Here is a tiny trained network, its code and every weight. The questions are about switching its units off for an input and a class, where a switched-off unit gives its printed mean instead of its output.

import numpy as np


def w(rows, s, z=0):
    codes = np.array(rows[::2]) - 128.0
    scale = np.full(codes.shape[1], s)
    scale[-1] = z or s
    return codes * scale


def f(y):
    return np.maximum(y, 0)


def log_softmax(a):
    a = a - a.max(-1, keepdims=True)
    return a - np.log(np.exp(a).sum(-1, keepdims=True))


def net(x, mask):
    res = np.array(x, float).reshape(1, 7) / 4 @ E
    y = f(res @ A[0][:, :-1].T + A[0][:, -1])
    res = res + np.where(mask, y, B[0][:, -1]) @ B[0][:, :-1]
    return log_softmax(res[-1] @ U[:, :-1].T + U[:, -1])


A, B = {}, {}
E = w([
[126,127,126,128,128,125,130,128,127,129,128],'x0',
[128,129,126,128,127,123,126,128,127,127,125],'x1',
[139,97,23,156,69,124,101,201,161,107,254],'x2',
[131,131,127,128,129,129,125,128,125,124,127],'x3',
[194,182,34,165,170,126,129,19,160,212,150],'x4',
[190,120,159,154,11,128,182,47,23,104,155],'x5',
[127,127,128,128,128,128,129,128,127,127,127],'x6',
],0.01)
A[0] = w([
[136,141,176,121,168,139,122,92,132,136,89,194],'neuron 1',
[133,149,143,114,148,151,124,82,114,146,136,92],'neuron 2',
[114,104,163,122,109,125,132,209,116,108,119,122],'neuron 3',
[140,136,94,148,127,125,128,62,126,161,109,23],'neuron 4',
[124,108,151,130,111,124,128,181,134,101,116,117],'neuron 5',
[136,124,92,167,149,124,135,128,140,149,165,116],'neuron 6',
[135,141,59,122,140,123,137,144,181,151,181,111],'neuron 7',
[132,111,168,130,121,129,111,197,139,92,135,73],'neuron 8',
[125,112,180,110,100,122,130,140,119,143,112,133],'neuron 9',
[144,128,106,135,149,128,138,34,140,168,144,12],'neuron 10',
[128,123,119,104,136,121,130,111,131,125,107,96],'neuron 11',
[118,107,99,134,67,125,148,166,127,137,143,25],'neuron 12',
[98,110,153,130,167,142,132,161,174,145,92,63],'neuron 13',
[114,126,185,133,104,142,107,208,108,95,120,181],'neuron 14',
[134,134,35,123,169,118,99,139,189,160,130,95],'neuron 15',
[126,151,77,133,154,124,106,122,156,161,155,104],'neuron 16',
[130,144,177,120,212,128,133,51,143,146,22,43],'neuron 17',
[100,139,164,121,105,122,121,253,117,83,132,58],'neuron 18',
[142,131,102,131,76,130,144,89,93,114,145,37],'neuron 19',
[143,123,107,132,37,124,135,74,91,142,148,4],'neuron 20',
[144,123,106,122,80,132,126,167,146,113,184,111],'neuron 21',
[132,139,65,135,62,128,106,187,122,96,208,44],'neuron 22',
[136,108,111,115,135,131,129,165,123,124,118,75],'neuron 23',
[122,138,159,150,106,135,118,119,94,89,91,156],'neuron 24',
[129,126,189,117,107,108,161,115,43,97,91,137],'neuron 25',
[107,146,113,112,216,111,99,197,175,115,70,109],'neuron 26',
[131,130,93,126,140,117,126,114,167,89,140,108],'neuron 27',
[143,104,201,128,85,137,131,142,107,108,99,130],'neuron 28',
[105,105,125,111,113,106,102,98,126,148,123,121],'neuron 29',
[110,112,126,131,106,124,116,116,134,119,141,90],'neuron 30',
[119,130,226,136,112,139,120,101,95,124,88,137],'neuron 31',
[127,142,143,136,178,122,114,94,131,156,51,46],'neuron 32',
[104,127,135,108,200,133,132,182,185,153,116,211],'neuron 33',
[147,155,88,128,138,125,134,67,133,161,118,92],'neuron 34',
[147,127,124,130,38,123,142,69,76,130,157,85],'neuron 35',
[132,122,128,144,54,110,140,98,91,130,111,138],'neuron 36',
[115,106,154,133,110,130,142,122,116,116,129,114],'neuron 37',
[125,129,59,123,164,130,106,150,153,130,157,90],'neuron 38',
[137,132,176,124,160,132,120,81,133,140,43,205],'neuron 39',
[135,135,103,126,147,136,148,57,134,167,144,185],'neuron 40',
[114,139,165,112,116,136,114,115,108,116,116,128],'neuron 41',
[130,136,59,144,145,122,132,36,129,169,122,56],'neuron 42',
[90,115,156,129,175,117,136,183,203,169,91,51],'neuron 43',
[112,108,151,112,106,106,174,128,59,118,126,134],'neuron 44',
],0.013,0.011)
B[0] = w([
[132,124,162,97,162,108,147,154,106,123,153,214],'neuron 1',
[124,129,119,118,183,134,140,143,141,108,125,154],'neuron 2',
[130,106,106,156,211,112,130,83,123,123,115,195],'neuron 3',
[134,141,158,93,169,117,154,158,128,120,167,163],'neuron 4',
[148,132,137,136,186,139,82,117,128,109,116,173],'neuron 5',
[136,137,112,124,66,120,90,117,140,134,147,177],'neuron 6',
[144,140,74,136,41,116,113,135,115,109,91,206],'neuron 7',
[111,123,105,160,145,132,96,85,141,124,114,173],'neuron 8',
[119,139,116,109,88,113,135,156,136,123,129,169],'neuron 9',
[116,115,174,79,154,120,179,164,121,122,127,176],'neuron 10',
[139,147,142,154,130,113,117,130,126,149,139,136],'neuron 11',
[114,133,144,87,138,112,164,150,124,112,155,146],'neuron 12',
[133,140,160,92,155,112,162,151,131,147,147,177],'neuron 13',
[127,134,168,82,200,121,156,137,124,138,134,221],'neuron 14',
[126,137,71,128,12,138,105,126,131,128,119,221],'neuron 15',
[129,142,91,143,65,140,139,128,120,150,109,191],'neuron 16',
[119,107,109,214,190,130,62,58,130,148,93,230],'neuron 17',
[141,121,124,200,169,140,86,82,129,149,108,204],'neuron 18',
[128,130,99,156,200,155,98,72,163,135,107,158],'neuron 19',
[152,106,112,193,189,128,59,76,119,134,96,168],'neuron 20',
[137,113,167,140,205,127,135,99,122,141,125,182],'neuron 21',
[103,120,202,105,249,129,162,138,130,125,124,200],'neuron 22',
[147,144,128,123,139,139,101,116,129,131,131,138],'neuron 23',
[134,145,111,118,68,114,143,163,113,119,129,178],'neuron 24',
[119,143,118,91,17,127,152,152,143,139,147,209],'neuron 25',
[112,117,191,95,209,118,164,143,112,102,144,239],'neuron 26',
[137,133,112,139,110,161,119,143,119,147,140,154],'neuron 27',
[119,128,102,93,62,148,146,162,128,136,145,190],'neuron 28',
[137,134,131,139,133,134,143,135,115,129,108,133],'neuron 29',
[145,129,109,124,152,118,149,139,131,111,144,133],'neuron 30',
[132,143,106,105,62,143,133,173,125,109,148,205],'neuron 31',
[152,128,81,158,163,131,86,73,130,128,111,181],'neuron 32',
[138,111,122,209,164,133,89,59,135,138,113,253],'neuron 33',
[118,101,174,126,186,118,135,112,121,127,120,187],'neuron 34',
[113,101,179,161,230,85,141,106,110,120,117,196],'neuron 35',
[121,144,122,70,164,163,137,163,149,122,137,183],'neuron 36',
[154,137,132,121,117,141,128,145,117,125,148,150],'neuron 37',
[132,138,84,132,48,132,111,121,135,128,137,188],'neuron 38',
[115,118,161,88,175,127,174,152,140,104,146,240],'neuron 39',
[127,137,93,170,143,139,75,117,134,145,116,214],'neuron 40',
[143,130,122,131,105,125,171,141,124,173,129,161],'neuron 41',
[120,115,191,124,214,132,152,140,130,109,144,201],'neuron 42',
[130,131,165,85,176,128,170,185,119,122,149,199],'neuron 43',
[126,142,115,108,59,116,141,157,138,129,137,179],'neuron 44',
],0.02,0.018)
U = w([
[127,116,176,93,153,115,182,130,113,105,148,37],'0',
[152,109,120,193,142,130,81,57,127,132,98,252],'1',
[156,163,68,115,7,152,127,143,131,129,133,97],'2',
],0.014,0.002)

Each question gives the input, the list of numbers given to net, and the class t.
The units are the neurons (one row each of A and B). Each row of codes is followed by its name. A weight is (code - 128) times the scale printed after its matrix; where a second scale follows, it is the last column's (A, B and U).
mask holds one flag per neuron, in row order. A switched-off neuron (its flag False) gives its mean, the last column of its row in B, instead of its output. The means were averaged over made-up inputs and are rounded, as every weight is.
A unit's drop is (log p(t) with every unit on - log p(t) with that unit switched off) / (log p(t) with every unit on - log p(t) with every unit switched off).
The circuit of an input: a set's keep is (log p(t) with only the set's units on - log p(t) with every unit switched off) / (log p(t) with every unit on - log p(t) with every unit switched off). Starting from the 12 units with the biggest drops (on a tie, the unit counted first), units are removed one at a time, each time the one whose removal leaves the highest keep (on an exact tie, the one counted first), for as long as the keep stays at least 0.8.
circuit, biggest first: the units of the circuit, biggest drop first
unit that matters most: the unit with the biggest drop
top k neurons: the k neurons with the biggest drops, biggest first
drop of u: that unit's drop, to one decimal
input [2,-7,0,-1,8,1,-7], class 0: top 2 neurons -> (neuron 10; neuron 33)
input [-2,-4,8,8,-7,0,-8], class 1: circuit, biggest first -> (neuron 18)
input [2,-7,6,3,1,3,1], class 1: top 4 neurons -> (neuron 26; neuron 39; neuron 43; neuron 20)
input [2,-7,-3,7,0,8,-6], class 2: top 2 neurons -> (neuron 25; neuron 26)
input [-7,0,7,-3,0,-4,-4], class 1: top 3 neurons -> (neuron 22; neuron 21; neuron 25)
input [-3,-4,-6,-5,5,1,6], class 0: top 3 neurons -> (neuron 39; neuron 33; neuron 10)
input [7,-5,1,-2,-3,-8,6], class 1: top 3 neurons -> (neuron 33; neuron 18; neuron 39)
input [1,1,-1,-8,8,1,-5], class 0: top 4 neurons -> (neuron 10; neuron 33; neuron 42; neuron 4)
input [-3,8,3,-1,-7,-8,8], class 1: top 2 neurons -> (neuron 18; neuron 33)
input [2,0,0,1,-7,1,4], class 2: top 2 neurons -> (neuron 26; neuron 22)
input [-2,3,-7,4,7,3,0], class 0: top 2 neurons -> (neuron 39; neuron 10)
input [0,-5,-5,5,1,-4,3], class 1: top 2 neurons -> (neuron 17; neuron 33)
input [-8,1,-5,-6,-7,1,-2], class 2: top 2 neurons -> (neuron 25; neuron 31)
input [8,-5,8,7,-7,-4,-3], class 1: unit that matters most -> neuron 18
input [2,-1,2,0,1,-8,7], class 2: top 2 neurons -> (neuron 15; neuron 17)
input [4,-8,-8,7,1,-1,3], class 1: top 4 neurons -> (neuron 17; neuron 32; neuron 14; neuron 22)
input [7,-2,-8,4,8,6,-7], class 0: top 2 neurons -> (neuron 10; neuron 39)
input [5,0,3,-7,-3,-6,7], class 1: drop of neuron 33 -> 0.1
input [6,-1,5,1,-6,-6,7], class 1: drop of neuron 18 -> 0.7
input [0,6,1,4,3,-4,-5], class 2: drop of neuron 17 -> 0.1
input [1,-6,-1,-1,-8,3,3], class 2: drop of neuron 27 -> 0.0
